Each row has a name. Each piece below is followed by the name of the row it came from, unless a question asks for something else. Each question is about the rows just above it.

Z: -0.30, -0.30, -2.56, -0.30, -0.30, +0.50, +1.33, -3.99, +7.01, -0.53, -1.74, -6.26, +0.67
N: +4.98, +0.54, +3.29, -2.30, -2.89, -1.54, +1.98, +0.99, -4.10, +1.11, +3.56, +3.69, -1.61
H: +1.09, -6.57, -1.62, +1.60, -3.12, -1.10, +1.72, +1.71, -5.32, -0.41, +1.55, -0.84, +2.05
F: +3.92, -8.52, -4.67, +1.37, -0.63, -0.16, -0.66, -0.53, -7.75, -1.37, -2.25, -0.63, +1.19
A: +3.53, -2.20, -4.98, +0.83, -0.03, -4.06, +2.37, +1.07, -3.13, -0.59, +1.54, -0.44, -0.64
W: +1.72, +1.09, +1.60, -0.41, +1.55, -0.83, +1.71, -6.57, -1.10, -1.62, +2.05, -5.32, -3.12
B: -1.73, +6.82, -0.51, +0.53, +3.39, +6.54, +0.56, -0.19, -9.29, +0.32, +3.34, +1.79, +1.74
E: +3.53, -2.20, +1.54, +0.83, -0.03, -4.06, +2.37, +1.07, -3.13, -0.59, +1.54, -0.59, +2.44
R: +5.88, +1.09, -3.56, +0.56, -0.80, +0.52, +3.38, +7.50, +3.31, +0.79, +0.79, -0.69, +0.46
L: +1.37, -3.41, +1.40, +3.22, +1.94, -2.24, +1.37, -1.55, +1.37, +2.09, +4.33, -0.07, -0.89
The value that Z holds more than once:	-0.30
Repeated in L:	+1.37
The value that F holds more than once:	-0.63
Which value appears more than once in R?	+0.79
Where do +1.72, +1.09, +1.60, -0.41, +1.55, -0.83, +1.71, -6.57, -1.10, -1.62, +2.05, -5.32, -3.12 appear?	W
which: +5.88, +1.09, -3.56, +0.56, -0.80, +0.52, +3.38, +7.50, +3.31, +0.79, +0.79, -0.69, +0.46	R
Put -0.84, +1.71, +1.55, +1.60, +1.09, -3.12, -1.10, +2.05, +1.72, -0.41, -1.62, -5.32, -6.57 back in order: which row is it?	H

lile: +1.25, -4.78, -4.50, -0.40, -5.11, +0.20, +0.47, +3.46, -8.03, +7.59, +4.21, +6.36, -8.00, -7.98, -4.41, -5.72, -5.86, -2.21, +5.81, -0.62, +1.80, +6.85
rus: +6.12, +2.86, -5.02, -0.37, -0.48, +1.35, -5.72, -2.07, +3.17, -2.12, +3.89, -3.37, -5.77, -5.52, -5.21, +6.82, +2.46, -6.87, +7.82, +4.18, +0.69, -4.37
bidev: +3.46, -2.22, -4.50, +6.85, -8.00, -0.62, -5.72, -5.11, -5.86, -8.03, +0.20, +5.81, +4.21, +0.47, -4.41, -0.40, +6.36, +7.59, -4.78, +1.25, -7.98, +1.80
Which row holds these entries in another order? +7.82, +4.18, +0.69, -4.37, +6.12, +2.86, -5.02, -0.37, -0.48, +1.35, -5.72, -2.07, +3.17, -2.12, +3.89, -3.37, -5.77, -5.52, -5.21, +6.82, +2.46, -6.87	rus
Which row holds these entries in another order? -8.03, -8.00, -7.98, -5.86, -5.72, -5.11, -4.78, -4.50, -4.41, -2.21, -0.62, -0.40, +0.20, +0.47, +1.25, +1.80, +3.46, +4.21, +5.81, +6.36, +6.85, +7.59	lile

sitaz: -0.17, +5.93, +5.93, +6.98, +2.45, -5.37, -2.81, -1.82, +1.34, -4.01, +4.74, -1.86, +4.42, +6.23
tasu: -6.28, -2.30, -1.44, -2.30, -1.76, -2.31, +3.46, +0.19, +4.50, -2.30, -4.68, -9.29, -3.19, +6.09
daf: -4.98, -3.89, +1.34, +5.28, -0.55, +3.23, +7.26, +1.06, -0.10, -0.46, -1.89, +5.28, +5.28, -4.37
gib: -6.11, +0.85, -4.15, -0.72, +9.70, +2.27, -1.38, +3.18, +3.53, -6.17, +4.06, -4.60, +6.92, -0.01
sozo: +3.37, +2.86, -2.10, +8.39, -2.59, -0.06, -4.02, -4.68, +6.05, +5.49, +2.37, +8.39, +8.39, +8.39
Gosu: +3.69, -5.39, -1.82, -4.26, -6.86, +3.06, +3.57, -0.23, +2.22, -0.72, +3.21, +4.46, +6.19, +4.03
Zeri: +3.25, +3.16, +5.43, +4.71, -2.41, +8.06, -5.55, -5.00, -5.03, -6.93, -7.17, +0.17, +2.41, -0.34
Which value appears more than once in sitaz?	+5.93
Which value appears more than once in daf?	+5.28
The value that tasu holds more than once:	-2.30
Repeated in sozo:	+8.39

